Below is a small trained network, with its code and all its weights. Each question gives an input and a target symbol and asks what happens when units are switched off, that is, made to give their printed mean instead of their output.

import numpy as np


def w(rows, s, z=0):
    codes = np.array(rows[::2]) - 128.0
    scale = np.full(codes.shape[1], s)
    scale[-1] = z or s
    return codes * scale


def f(y):
    return np.maximum(y, 0)


def softmax(a):
    e = np.exp(a - a.max(-1, keepdims=True))
    return e / e.sum(-1, keepdims=True)


def log_softmax(a):
    a = a - a.max(-1, keepdims=True)
    return a - np.log(np.exp(a).sum(-1, keepdims=True))


def net(x, mask):
    ids = ['ΠΣΨΩβγεζηλμξτφ'.index(c) for c in x.split()]
    T = len(ids)
    res = E[ids] + P[:T]
    r = res
    for j in range(2):
        rows = slice(3 * j, 3 * j + 3)
        q, k, v = (r @ M[0][rows].T for M in (Q, K, V))
        z = softmax(np.where(np.tri(T) > 0, q @ k.T / 3**0.5, -1e9)) @ v
        o = O[0][rows]
        res = res + np.where(mask[j], z, o[:, -1]) @ o[:, :-1]
    y = f(res @ A[0][:, :-1].T + A[0][:, -1])
    res = res + np.where(mask[2:10], y, B[0][:, -1]) @ B[0][:, :-1]
    return log_softmax(res[-1] @ U[:, :-1].T + U[:, -1])


Q, K, V, O, A, B = {}, {}, {}, {}, {}, {}
E = w([
[127,97,174,110],'Π',
[214,136,220,62],'Σ',
[157,33,128,161],'Ψ',
[158,155,115,151],'Ω',
[149,152,120,167],'β',
[96,245,132,129],'γ',
[228,129,227,64],'ε',
[66,121,246,175],'ζ',
[204,207,112,135],'η',
[123,100,184,98],'λ',
[148,151,110,158],'μ',
[137,144,110,170],'ξ',
[105,95,12,112],'τ',
[15,36,144,103],'φ',
],0.013)
P = w([
[147,141,93,254],'0',
[147,148,96,193],'1',
[147,158,105,160],'2',
[150,160,111,139],'3',
[143,161,124,125],'4',
[143,163,121,112],'5',
[139,161,132,104],'6',
[142,162,129,91],'7',
[142,161,141,89],'8',
[140,162,141,82],'9',
],0.0084)
Q[0] = w([
[156,2,176,112],'head 1',
[127,247,148,215],'head 1',
[189,248,155,91],'head 1',
[147,90,53,117],'head 2',
[101,69,179,165],'head 2',
[84,105,33,92],'head 2',
],0.0091)
K[0] = w([
[109,4,169,36],'head 1',
[135,209,222,246],'head 1',
[205,254,186,38],'head 1',
[154,34,74,91],'head 2',
[111,96,201,147],'head 2',
[46,32,52,30],'head 2',
],0.0075)
V[0] = w([
[64,206,174,168],'head 1',
[108,209,192,119],'head 1',
[2,130,26,135],'head 1',
[33,160,139,96],'head 2',
[100,5,132,172],'head 2',
[145,103,82,93],'head 2',
],0.0075)
O[0] = w([
[58,82,66,160,183],'head 1',
[54,152,73,185,165],'head 1',
[51,75,114,13,136],'head 1',
[1,183,147,117,57],'head 2',
[135,113,93,246,5],'head 2',
[155,190,83,133,155],'head 2',
],0.007,0.0021)
A[0] = w([
[118,166,224,176,99],'neuron 1',
[99,137,119,53,31],'neuron 2',
[119,136,71,186,130],'neuron 3',
[144,97,249,27,191],'neuron 4',
[156,133,134,99,118],'neuron 5',
[138,189,66,140,253],'neuron 6',
[66,111,152,41,98],'neuron 7',
[190,140,138,52,84],'neuron 8',
],0.012,0.0058)
B[0] = w([
[88,231,141,202,163],'neuron 1',
[144,134,233,54,151],'neuron 2',
[117,84,76,192,162],'neuron 3',
[142,88,90,245,181],'neuron 4',
[146,138,155,95,148],'neuron 5',
[108,177,68,93,245],'neuron 6',
[129,62,218,67,167],'neuron 7',
[185,155,211,77,169],'neuron 8',
],0.011)
U = w([
[105,160,8,170,150],'Π',
[122,153,107,83,254],'Σ',
[146,168,216,40,103],'Ψ',
[118,121,145,136,90],'Ω',
[122,131,137,126,39],'β',
[84,77,165,137,180],'γ',
[157,160,166,157,105],'ε',
[57,127,163,182,123],'ζ',
[121,127,133,134,56],'η',
[110,123,131,144,96],'λ',
[128,119,141,132,99],'μ',
[124,115,142,137,89],'ξ',
[169,61,126,157,175],'τ',
[123,115,138,134,85],'φ',
],0.012,0.0066)

Each question gives the input, a string of symbols that net reads in full, and the target symbol t.
The units are the heads (3 rows each of Q, K, V and O) and the neurons (one row each of A and B). Each row of codes is followed by its name. A weight is (code - 128) times the scale printed after its matrix; where a second scale follows, it is the last column's (O, A, B and U).
mask holds one flag per unit, heads first, then neurons. A switched-off unit (its flag False) gives its mean, the last column of its rows in O or B, instead of its output. The means were averaged over made-up inputs and are rounded, as every weight is.
A unit's drop is (log p(t) with every unit on - log p(t) with that unit switched off) / (log p(t) with every unit on - log p(t) with every unit switched off).
The circuit of an input: a set's keep is (log p(t) with only the set's units on - log p(t) with every unit switched off) / (log p(t) with every unit on - log p(t) with every unit switched off). Starting from all 10 units, units are removed one at a time, each time the one whose removal leaves the highest keep (on an exact tie, the one counted first), for as long as the keep stays at least 0.8.
circuit, biggest first: the units of the circuit, biggest drop first
unit that matters most: the unit with the biggest drop
which heads matter: for each layer, one digit per head in row order, 1 if its drop is at least 0.15 and else 0, layers parted by /
drop of u: that unit's drop, to one decimal
input γ γ μ Π τ τ γ τ ξ, target Π: unit that matters most	neuron 8
input Ω τ τ Ψ, target τ: circuit, biggest first	(head 1; neuron 4)
input ζ Σ η, target Π: circuit, biggest first	(head 1; neuron 6)
input η τ η γ τ τ β, target Π: circuit, biggest first	(neuron 7; neuron 8)
input Σ λ λ η τ Π γ τ Ω, target Π: circuit, biggest first	(head 1; neuron 7)
input Ω ξ η η β β ε η, target Ψ: circuit, biggest first	(head 2; neuron 8)
input λ τ γ τ τ τ τ λ Π Π, target τ: circuit, biggest first	(neuron 4; head 1)
input τ ε Π η γ η τ τ β, target Π: circuit, biggest first	(head 1; neuron 7)
input η τ ζ β ε Ω Ψ, target τ: circuit, biggest first	(neuron 4; head 1; neuron 6)
input τ Ψ λ φ τ τ γ, target Π: circuit, biggest first	(head 1; neuron 6)
input τ Ω ζ η τ τ Π λ, target τ: which heads matter	00
input λ ε ζ γ Ψ τ τ τ Σ τ, target Ψ: which heads matter	10
input Ψ Ω τ λ, target τ: which heads matter	10
input γ τ ζ λ η β λ τ τ, target Ψ: circuit, biggest first	(head 1; neuron 2; neuron 7)
input η τ γ τ Ω τ Π, target τ: which heads matter	00
input η Ψ ζ, target ζ: which heads matter	00
input ε ζ γ τ φ, target γ: circuit, biggest first	(neuron 4; neuron 7; head 1)
input γ τ γ τ τ γ ε Ω Ω ξ, target Π: drop of neuron 7	0.3
input τ η τ η τ η β η, target Ψ: drop of neuron 4	0.6
input τ η τ γ γ Σ, target ε: drop of head 1	0.5
